Below is a small trained network, with its code and all its weights. Each question gives an input and a class and asks what happens when units are switched off, that is, made to give their printed mean instead of their output.

import numpy as np


def w(rows, s, z=0):
    codes = np.array(rows[::2]) - 128.0
    scale = np.full(codes.shape[1], s)
    scale[-1] = z or s
    return codes * scale


def f(y):
    return np.maximum(y, 0)


def log_softmax(a):
    a = a - a.max(-1, keepdims=True)
    return a - np.log(np.exp(a).sum(-1, keepdims=True))


def net(x, mask):
    res = np.array(x, float).reshape(1, 6) / 4 @ E
    y = f(res @ A[0][:, :-1].T + A[0][:, -1])
    res = res + np.where(mask, y, B[0][:, -1]) @ B[0][:, :-1]
    return log_softmax(res[-1] @ U[:, :-1].T + U[:, -1])


A, B = {}, {}
E = w([
[40,237,55,2,74,157,178,165,219],'x0',
[161,113,123,100,133,136,129,128,120],'x1',
[133,106,153,93,151,143,117,115,135],'x2',
[117,126,131,119,156,125,136,110,120],'x3',
[188,119,88,110,229,18,81,172,234],'x4',
[45,21,51,118,30,39,45,46,85],'x5',
],0.0061)
A[0] = w([
[171,103,96,156,204,2,42,157,168,154],'neuron 0',
[85,162,102,31,59,86,152,117,134,58],'neuron 1',
[180,191,224,199,193,254,208,191,84,174],'neuron 2',
[148,173,102,89,182,125,180,172,218,137],'neuron 3',
[107,54,146,172,81,122,95,38,16,157],'neuron 4',
[147,122,139,103,139,118,208,151,196,117],'neuron 5',
[177,142,103,156,177,143,120,153,141,1],'neuron 6',
[62,183,75,12,69,185,167,129,106,98],'neuron 7',
[124,166,115,89,166,153,134,178,215,109],'neuron 8',
],0.0087,0.0028)
B[0] = w([
[92,73,110,158,100,157,174,50,212,199],'neuron 0',
[168,65,151,180,162,169,161,67,154,180],'neuron 1',
[100,27,67,156,134,85,103,27,210,252],'neuron 2',
[132,189,189,63,87,104,126,218,100,198],'neuron 3',
[140,244,108,133,166,182,86,176,2,213],'neuron 4',
[151,152,150,101,114,153,149,160,81,166],'neuron 5',
[126,127,169,51,84,115,159,155,140,151],'neuron 6',
[149,46,121,171,156,75,114,74,206,206],'neuron 7',
[105,172,155,96,100,116,156,224,96,184],'neuron 8',
],0.0078,0.013)
U = w([
[145,75,69,233,145,120,101,60,118,254],'0',
[135,75,120,171,109,81,173,112,203,63],'1',
[156,233,164,127,112,132,115,253,26,40],'2',
],0.0075,0.00086)

Each question gives the input, the list of numbers given to net, and the class t.
The units are the neurons (one row each of A and B). Each row of codes is followed by its name. A weight is (code - 128) times the scale printed after its matrix; where a second scale follows, it is the last column's (A, B and U).
mask holds one flag per neuron, in row order. A switched-off neuron (its flag False) gives its mean, the last column of its row in B, instead of its output. The means were averaged over made-up inputs and are rounded, as every weight is.
A unit's drop is (log p(t) with every unit on - log p(t) with that unit switched off) / (log p(t) with every unit on - log p(t) with every unit switched off).
The circuit of an input: a set's keep is (log p(t) with only the set's units on - log p(t) with every unit switched off) / (log p(t) with every unit on - log p(t) with every unit switched off). Starting from all 9 units, units are removed one at a time, each time the one whose removal leaves the highest keep (on an exact tie, the one counted first), for as long as the keep stays at least 0.8.
units of the circuit, in order: the units of the circuit, biggest drop first
top k neurons: the k neurons with the biggest drops, biggest first
drop of u: that unit's drop, to one decimal
input [3,6,5,-3,7,-8], class 2: units of the circuit, in order => neuron 3
input [-4,1,3,2,-4,4], class 2: top 2 neurons => neuron 4; neuron 2
input [3,3,-6,1,5,-7], class 2: top 2 neurons => neuron 3; neuron 8
input [1,-1,5,2,3,-6], class 2: top 3 neurons => neuron 3; neuron 7; neuron 8
input [-1,-1,4,4,-7,6], class 2: top 2 neurons => neuron 4; neuron 2
input [6,-2,-7,-5,6,-1], class 2: top 2 neurons => neuron 2; neuron 3
input [6,4,-8,0,5,-8], class 2: top 2 neurons => neuron 3; neuron 8
input [-5,5,-1,-6,-1,4], class 2: drop of neuron 3 => 0.0
input [-7,-7,7,8,-8,7], class 2: drop of neuron 4 => 0.3
input [3,-2,-5,4,4,-1], class 2: drop of neuron 4 => 0.0
input [4,-6,4,1,5,-5], class 2: drop of neuron 3 => 0.1
